Each row is followed by roughly how far along a hidden order it lies, from 0 to 20. A new part has a new order.
[ 32  -5  -3 -20  -5   3   0   0   6  11  -4  -8   0   9   1  -4  -1   8
  -2 -13   3  10   1   5  -8  -3   3  -2  10   2  -5   5 -37   8  -3  12
  12  -1  -4   8 -10 -10  -9  -4   7  -3   8   7  20  -2   0  -3  -5  -4
   2  -6  12  -5 -16   0   0   1  28  -9  -6  11  29 -15 -43  -5   0   3
   0  -3  -1  -1   7  16   8   5  -7  -1   1 -16   1   2  -3] => 20
[ 20   6   3   6  -3  -5 -33   5   0  17 -10  -4  -2   7  11  -6   3   0
  -5   1   7  -1  -3   9 -18  -4   3  -4   6  -8  -3   7 -13  -2   1   7
   6 -11  -4   1   0 -13   0   1 -15  -1  -4 -24   8  -8  -5   0 -11 -21
   3 -15  -1  -5 -25 -11   3   4   4  -3  41  -6  21  25  19 -10   3   3
 -10   4   7   5  -4  -5   0   1  13  -3   2  -5  15  14   0] => 14
[ -8  -3  -1  24   0  -9  21   1   6  -6   0   2   4  -5  13  -1  -5   8
   5  10   3  -4  -2   5  -4   2   0  -4   1  -5  -1  -1 -11  -4  -2  -2
 -10  -6   4 -11   1  -2  -3   5  -8  -4  -7 -17  -2   0  -6  -1   4 -19
  -5  -9   6   0  -4 -17  -1   2   6   0  43 -20  -2  11  42   2   0  -2
   1   8   0  11  -6 -11  -9 -11   3  -5   0  29   3   8   2] => 0
[ 19  11   3   4  -3 -15 -47   5   1   4  -4   0  -2   6  -7  -2  15  -4
  -1  15   8  -5  -4  -8 -28  -6  -1  -2   0 -14   4   0  -2 -18   5  -6
   5 -20  -5  -9   5   1   8   0 -25   3  -4 -47 -13 -10  10   8  15 -20
   9  -4 -21 -28 -17 -19   0   1 -16   1  63 -16  26  22  63 -13   7  -1
  -7  26   5  11 -11 -23  -4  -4  24   0   3  16  18  23   2] => 1
[-11  -9   0   0   1   3  34  -2   4  -8   5   3   3  -4  -6   3  -6   9
   4  -4  -3   1   3  -8  10   3   0   1   0   6  -1  -3 -13   7  -4  -1
  -3   8   8   0  -7   2 -24  -1  10   1   1  12  -1   1  -1  -2  -4   0
  -5   3   5   5  14   1  -1  -2  13  -3  -4   4 -10 -21 -25  10  -3  -4
   8  -5  -5   0   5   7   2  -2 -23   4  -1   5 -22  -8  -1] => 11
[  2 -15  -5   4   0   2  51  -6   9 -18   6   1   4  -5  -6   3  -4  13
   6  -3  -5   1   3 -10  14   6  -3   1   1   6   0  -7 -12   3  -5  -3
  -6   8  10  -4  -4   7  -9  -1  12  -5  -2  19   1   5  -1  -3   8   9
  -8   7  10   3  18  -1  -4  -2  19  -4 -17  -1  -9 -28 -10   9  -4  -4
  13  -4  -8   2   5   9  -2  -7 -15  -4  -2  13 -14 -13   0] => 5
[-12  -5   1  12   1  -3  24  -1   5  -9   3   3   3  -5  -1   2  -4   7
   4   4  -1  -3   1  -6   2   3  -1  -1   0   1   0  -1  -8   0  -2  -3
  -8   3   7  -5  -2  -1  -2   2   3  -1  -8   0  -4  -1  -1  -1   0  -7
  -5  -1   2   3   6  -8  -1   0   7  -1  12  -9  -6  -5   6   8  -1  -4
   5   3  -1   6  -1  -2  -4  -8 -10   1   0  16  -5  -5   1] => 5
[ -4   4   5  15   0  -2 -36   3  -4   3  -2   1   0   2   2  -2   2  -3
  -2   4   5  -7  -1   2 -11  -2   0  -2  -2  -6   1   3   8  -7   3   1
  -1  -7   0  -3   6  -2   6   2 -17   1  -8 -29  -7  -6  -1   2  -9 -13
   2  -6 -10   0 -14  -7   2   1 -11   1  33  -9   2  18  29  -5   4  -1
  -7   6   7   0  -7  -9  -3  -1  15  -3   2   0   4   4   2] => 10
[ -1   0   1  11   0  -6  -6   0  -3   0  -3  -5   3  -2  17  -2  -2   3
   2   2   3  -2   0   9  -9  -1   2  -2  -3  -5  -1   1  -5  -5  -1   1
  -3  -5   2  -6   3  -8  -4   2 -16  -2  -3 -16   1  -3  -5  -1  -6 -19
   0 -12  -1   1 -15 -11   2   4   5  -2   8 -12   7  16  26  -2   2   1
  -2   4   6   7  -4  -8  -4  -4   8  -6   1  22   4   4   1] => 6
[-18  -9   5  -4   1  13  14  -2   1  -7   6   6  -2  -1 -17   5  -3  -1
   0  -5  -8  -2   3 -22  16   6  -4   5   2  10   2  -3  10   7   0  -4
   1  15   4   5  -1  13   1   1  22   2   0  26  -6   2   3   1  -8  23
  -8  12  -8  12  23  14  -1  -5   1   0 -22  10 -26 -28 -52  11  -5  -7
   6 -10  -3 -11   7  13   4   7 -16   9  -1 -22 -14 -21  -1] => 20
[-22   1   7  19   0   3 -14   5   3   2   0   5   0   0   1   1  -3  -1
  -1   4   0 -10  -1 -11   0   4  -4   0   6   0   1   0  10  -3   0  -2
  -4   3   0  -5   2   7   4   7   2  -1 -15  -9  -9  -1  -3   2  -7  -4
  -5  -1   0  10   0  -4   1  -1  -9   1  33 -11 -18   8   3   6  -1  -5
  -2  -2   4   0  -3 -10  -4   2   7   2   0  -4   3  -4   2] => 12
[-18   2   6  21   0  -4 -21   6   3  -4  -1   6   1  -2   4   1   1  -2
   1  12   2  -9  -2  -8  -5   2  -3  -2   3  -4   3   0   8  -9   2  -4
  -7  -2   2  -8   6   6   5   7  -6   0 -14 -20 -13  -3  -3   3  -1  -9
  -3  -3  -5   2   0 -11   0   0 -12   1  63 -18  -9  17  18  -3   1  -5
  -2   7   5   4  -5 -15  -6  -3  10   1   0   8   4   4   2] => 6
[  0   1   6  11  -2  -2 -32   3  -2   8  -5  -3  -1   6   2  -2   5  -3
  -4   2   5  -7  -2  -4 -13  -1  -1  -3   2  -5   1   3   3  -7   3   2
   7  -6  -2   0   7  -2   6   3 -18  -1 -13 -22   1  -8  -1   3  -9 -18
   3  -8 -10  -1 -20  -5   3   2  -9  -2  27  -3   8  15  15  -6   3  -2
  -8   5   9   1  -5 -10  -2   2  21  -3   2 -12  10   0   1] => 13
[-21   0   4  20   1  -3  -6   3   1  -3   1   5   2  -3   4   1   7   0
   3   6   0  -9  -1  -6   0   2  -2  -1   2  -2   0   1   8  -2   1  -3
  -8  -2   3  -6   6   3   3   6  -2  -1 -13 -14 -10  -3  -5   1  -6  -6
  -4  -4  -3   4   2  -9   1   0  -8   1  43 -14 -17  12  20   1   0  -5
  -1   1   3   4  -4 -11  -7  -3   5   0   0   6   4  -1   2] => 8

Part 2:
[  5 -14  -4 -13  37  -2  31   0  -2  -6   4   4 -17   6  -2 -10  10 -29
  -6  -1  -5  10   3   3  -8   5   2   0  10  -3  12 -41   2  28  28  11
   2 -19   5   5 -34  -3  17  -7   3   8  -8 -14 -28   6 -20  -1  -7  -5
 -28   5   2  -1  12  -2  -4   6   1 -33  -4  17  -8 -15 -12  13  22   4
 -10  -4 -16   6  -5 -18  -8  -2  34 -21   1   1  -8  -2   1  12 -37  -2
 -15  -1   2   0 -23  -4   3  -1   0] => 3
[ 18   6  -2   4  -6 -61 -35   1  44  -3   2   1   2   6  10  -1   1  23
 -20   3  -4   4  12   1  23  11   1   6  -2   0  13   2   2 -21   2   6
   0  -1  10  30  -1   9   4  -3   3  -4 -12  -1 -35  -1  18  10  -3 -49
   1   2 -16  37  19 -10   0  15  24   8   1  11  -4  11   0  -1 -29 -31
 -14  -4 -40  -1 -13   0 -14  -3 -20   1   0 -15  -6   7   1  -2 -12  -3
   4   0   2   0   3   9  -1   1  -2] => 18
[  2   1  15  28 -63  27  -1  -2   3   0   4  -1   3   2   5  24 -12  -1
  17   2  -1 -10  -4   0  -5   3  -3 -12  -2  -1 -36   4   5 -10  -9  -3
  -7  21   1   0   0   0 -21   0  -6   0  -5   0  63   1  19   6 -25  -6
 -16   4  -1 -17   2  11  -2  -6 -15  32   4  -1   2  16   3  -1 -40  10
  11  -1   0 -16   2  20  10   1 -17  11   0   3   3   0  -1 -27  -1  -4
  -3 -11  -1  -1  -3 -12  -8  -6   4] => 16
[ -5   3  -5 -12 -23  -1  27   0   0   3  -7   0   0 -25  -7  13   4 -24
  10 -10  -9   1  -3  -9  -3 -10  -9  -4 -12  -1   1  19  -2  -3  11 -12
   2  -1 -11 -43 -25   0 -20   9   3   7   3   0  -8   4 -21  -7  -2  12
   1  -4  23 -17 -11   2  -2 -42 -11 -18   2  -1  21   1 -18  28  26   9
  16   1  63 -10   3  -3  10   2   0  -1   0   3 -11  -2   2   1  18  -3
  18  -1   1   0  -1 -14  14   2   0] => 1
[ 21  11   1  -7   1 -49   3   0  43 -15   6   0   0  11  10   1   3  33
 -18   0  -1  -2   9  19  33   3   2  10   6   0  21   3   1 -22 -19  11
   0  20   8  38   8   9  24  -3  -5  -4  -2   4 -16  -1  17  10  35  -3
  26  10  -2  22  20 -10   9  42  18  16   0   7  -1  10  21  -3  -1 -25
 -14  -9 -44  19  -9   4 -11   0 -28  17   1   0   3   0   1  -2   1  -9
  -7  -1 -13   0  -2   4   5   0   0] => 19
[ 19  -1  -5  -4  -5 -43   5   1  32  -5  -1  10   3  -4   7 -42   7  13
 -27   2   0  -2  -1  -2  -8  10  -4  -3   3  -3   0   3  -3 -13   2   0
   5  25   7   1   5  12  23   0  12  -2  -1   2 -55   0   0  15  -6  -4
  38 -19  -1  43  11   0   1  58  22   5  10   8   9   6  18  -1   1  -2
  -4  -2 -32  -3 -12  -2  -5  -8  -4   2  -4   4   4   4   4   0   1 -10
  -1  -2  -2   0 -39  -2  -5   4  -1] => 16
[ 20  -6   1 -15  53  -1   5  -1   2  10   2  12 -22 -30  -1 -32   2  -4
  -1   9   0   0   8   1  20  -1   0  -1  -2   0  34 -33  -4  -2  -3   0
   4  -4   0  25   0   3   3  -5   9   5  20   0 -59  -6   1  12  -2  -5
   6  -3  -3   0   1   3  -4   0   9 -12   4  10   0 -14   6  -2   5  -8
  -7   1 -44   3 -15  -4   0   1  10   2   0 -23  16  11  -1  -4   7   0
   1   0   0   3 -47   8   5   0   4] => 9
[  2  -7  19  16   3  -4 -15  -1   7  -6   4  -7  -6  31  -7  35   0  -4
  27   6  -2   4   2  -1 -21   5   9  -9  -6   0 -34  33   3  -1   4   3
  -6 -20   4 -17   4   1 -17   6 -17   0 -27  16  62  -2   8  -3 -19   6
 -13   7  -1 -22 -10   1   0 -63 -16   2   1  -8 -29   2  -5   7  -2  25
  13   1 -18  -9  -5   7  18   0  14  -5   1   0 -25  -4  -4 -11  -5   6
  20   6   8  -1  -5  12  -3  -5   1] => 11
[  3   4  15  20 -37  40   2   0 -10  14   0  -3  25  32  -2  -6 -23  11
  29   0  -1  -8   0  -4 -32 -14   4  -2  -8  -1 -19  32  -3   3   1  -2
   0  -2  -4   0  16   0  -6   6 -19  -2 -16  16  63  -1  10   7  -4   2
 -14  -8   7  -1  -6   3  -9   5 -20  26   7  -4 -16   2  -3  -1   6   4
   8  13   1 -21   6   1   3  13  -1   0  -1   3   7  -3  -8  -8  -3  -3
  -1  -1  -2  -3  16  18  -5  -4   0] => 12
[ -3  -6 -17  -3  -4   1  -1   1   1  -9  -6  -6  -8   9  -2   6  12  -6
   3   0  -4   7  -3  -1 -36   2 -17  -2  -2  -2 -11 -23   2  18   2   3
   0 -23 -10 -23 -30 -12   5   1   2   7  20  -8 -29   6  -2 -13 -22  43
 -15   9  13 -18  -3  -2   0 -27   8  -3   3   4  11 -16 -16  -3  39  10
  -3 -12  47  -5  -1  -1  -5  -2   6 -14   3   7  -5  14  -1  -2 -11   3
   5   1   4  -5  19 -32   1   5  -2] => 0
[  2  -1  16  20 -26  26 -18   0  -9   0   0   0  21   5  -1  25   2  -1
  27   1  -4   0   1   0  -5  -2  -1  -9   0  -1 -20  -1   0  -1   6   0
  -4  -1  -6 -21  10   1   1   8  -9   1  -2   0  45   7   2   2 -14   3
   4   1  15 -24 -11   0  -6 -54   4   2   4 -11 -21   1  -2   0  -1   1
   7  15   0 -15   3   4  25   3  13   2   1   2   0  -2   0   0  -5   0
  22   5   6  -1  31  22  -9   0  -5] => 10
[  2 -11   2 -31 -14  -8   1   3 -26 -18   3  -3 -12   3  -4  16  -1 -14
  10 -12  -9   2  -4  -3 -29  -3  -6  -4 -15  -2   1  -3   2   3  -3  -9
   2 -41  -7   4 -19 -12   1   4  -3   6  -3   0 -14  -2  -1 -13 -27  27
  -5   1  -4  -3 -12  -2   0  -1  -7   6  -7 -11  -6  -5   0  26  22  11
  16   0  44  11  -5 -11   8   1   8  -6   7  -1  -2  -7   1  -4  12   3
   7  17   4  -1  19 -19  21   1  -4] => 0
[  2  -3  -6 -10  14  -4   5   0 -19  -5  -8  -1 -22 -39   0   5   0  -2
   0  -1  -2   2   2   4  -4   2   4   1   2  -5  22  -4   2  28  -5   4
   2 -12 -10   5 -21  -6   1  -5   6   6  35  -1   6  -2 -24  -7 -12  43
 -31  -2   6  -5   2   0   0 -15  -7   5  -4  10  12   8 -10  -6  31   4
  -4  -4 -18  23   1 -16  -2   3  27  -2   2   0  -1  -6  12   7  -7 -12
  -5  -2   7  -2 -10 -13   9  -2   3] => 2
[  2  17   3  -1 -19  -9   7  -2   1  -1  13  -1 -14   3  14  21  18  -1
   0  -2   9   4 -12   5  52   7   4  23  -4   1  -5  -8   1 -16  -7  -9
  -4 -10   1  36  33   3   6  -1  -5 -11  -5   0   0  -6  23 -20  21 -21
  13  -4 -18   7   3   2  12  22   2   7  -8   2  -7  22   9 -31  -6 -21
 -11   4 -37  11  -1  13 -14   4 -25  -3   0   1   0 -20   0  -6  28   2
 -10   0  -1   0 -14 -12  -1  -7   9] => 20
[-13 -14   5 -25  -9  -9  30  -1 -12 -20   4  -3 -15 -31  -1  21   2  -5
   7  -8  -9   8  -1   6 -27   3 -10   0 -13  -2 -11  -5   6   8  -2   4
   2 -11  -7 -30 -18   1 -12  -2  -9   7  22  -1 -45   4 -23 -17 -20  -5
 -15   5  -2 -21  -3  -1  -4 -48  -4 -22  -4   4  -1   3  -3  -4  30  11
  -1  -4  37  -3 -13 -11  -7  -4  11 -13   2  10 -20   0   1  -7  -5   9
   6  17   4  -2  11 -32   9   3  -4] => 0
